Here is a tiny trained network, its code and every weight. The questions are about switching its units off for an input and a class, where a switched-off unit gives its printed mean instead of its output.

import numpy as np


def w(rows, s, z=0):
    codes = np.array(rows[::2]) - 128.0
    scale = np.full(codes.shape[1], s)
    scale[-1] = z or s
    return codes * scale


def f(y):
    return np.maximum(y, 0)


def log_softmax(a):
    a = a - a.max(-1, keepdims=True)
    return a - np.log(np.exp(a).sum(-1, keepdims=True))


def net(x, mask):
    res = np.array(x, float).reshape(1, 7) / 4 @ E
    y = f(res @ A[0][:, :-1].T + A[0][:, -1])
    res = res + np.where(mask, y, B[0][:, -1]) @ B[0][:, :-1]
    return log_softmax(res[-1] @ U[:, :-1].T + U[:, -1])


A, B = {}, {}
E = w([
[64,232,120,94,148,29],'x0',
[109,148,4,107,99,193],'x1',
[109,117,185,102,31,96],'x2',
[211,90,126,188,219,242],'x3',
[184,177,187,159,231,153],'x4',
[152,161,180,88,19,155],'x5',
[46,46,63,152,150,33],'x6',
],0.0043)
A[0] = w([
[190,150,136,134,148,253,128],'neuron 0',
[126,107,130,147,59,134,165],'neuron 1',
[129,107,103,110,74,123,161],'neuron 2',
[136,83,142,155,216,105,105],'neuron 3',
[87,179,44,120,138,87,121],'neuron 4',
[98,121,65,106,87,105,211],'neuron 5',
[167,116,116,126,161,112,148],'neuron 6',
[137,105,150,137,193,170,250],'neuron 7',
[129,187,237,112,79,73,197],'neuron 8',
[107,91,141,124,73,148,148],'neuron 9',
],0.015,0.0021)
B[0] = w([
[246,183,98,111,98,241,253],'neuron 0',
[140,76,144,132,63,108,177],'neuron 1',
[112,85,110,145,73,118,178],'neuron 2',
[117,71,173,176,196,89,200],'neuron 3',
[86,213,50,122,192,99,214],'neuron 4',
[81,137,40,159,90,93,208],'neuron 5',
[149,110,155,149,149,121,161],'neuron 6',
[205,106,159,168,194,155,210],'neuron 7',
[82,168,253,12,109,121,255],'neuron 8',
[110,78,144,133,67,152,174],'neuron 9',
],0.021,0.0089)
U = w([
[84,162,248,1,115,103,86],'0',
[244,155,134,120,130,224,90],'1',
[72,193,40,136,156,77,194],'2',
[156,44,188,193,233,94,3],'3',
[106,18,107,133,26,120,229],'4',
],0.0052,0.0004)

Each question gives the input, the list of numbers given to net, and the class t.
The units are the neurons (one row each of A and B). Each row of codes is followed by its name. A weight is (code - 128) times the scale printed after its matrix; where a second scale follows, it is the last column's (A, B and U).
mask holds one flag per neuron, in row order. A switched-off neuron (its flag False) gives its mean, the last column of its row in B, instead of its output. The means were averaged over made-up inputs and are rounded, as every weight is.
A unit's drop is (log p(t) with every unit on - log p(t) with that unit switched off) / (log p(t) with every unit on - log p(t) with every unit switched off).
The circuit of an input: a set's keep is (log p(t) with only the set's units on - log p(t) with every unit switched off) / (log p(t) with every unit on - log p(t) with every unit switched off). Starting from all 10 units, units are removed one at a time, each time the one whose removal leaves the highest keep (on an exact tie, the one counted first), for as long as the keep stays at least 0.8.
circuit, biggest first: the units of the circuit, biggest drop first
most important unit: the unit with the biggest drop
top k neurons: the k neurons with the biggest drops, biggest first
drop of u: that unit's drop, to one decimal
input [3,6,4,8,-2,-8,3], class 3: circuit, biggest first => [neuron 3; neuron 0]
input [5,8,4,-1,1,6,6], class 2: circuit, biggest first => [neuron 4]
input [4,5,2,-4,-5,4,-3], class 4: top 4 neurons => [neuron 5; neuron 2; neuron 1; neuron 9]
input [7,6,0,5,3,6,3], class 2: circuit, biggest first => [neuron 8; neuron 0; neuron 4]
input [5,0,0,-3,8,-6,3], class 3: top 2 neurons => [neuron 3; neuron 5]
input [4,-2,8,-3,-4,-5,4], class 2: top 2 neurons => [neuron 5; neuron 4]
input [-1,7,8,-3,0,-3,5], class 2: top 2 neurons => [neuron 4; neuron 5]
input [-8,-8,6,-7,8,-8,3], class 3: top 2 neurons => [neuron 3; neuron 7]
input [7,3,1,-2,1,6,5], class 2: top 2 neurons => [neuron 4; neuron 5]
input [5,-4,-4,1,4,4,7], class 3: drop of neuron 3 => 0.4
input [2,0,7,1,-1,-8,0], class 2: drop of neuron 0 => 0.3
input [7,4,4,0,-4,4,6], class 2: drop of neuron 4 => 0.7
input [-1,6,3,7,-8,0,-1], class 4: drop of neuron 8 => 0.0
input [0,5,-4,6,7,-5,7], class 3: most important unit => neuron 3
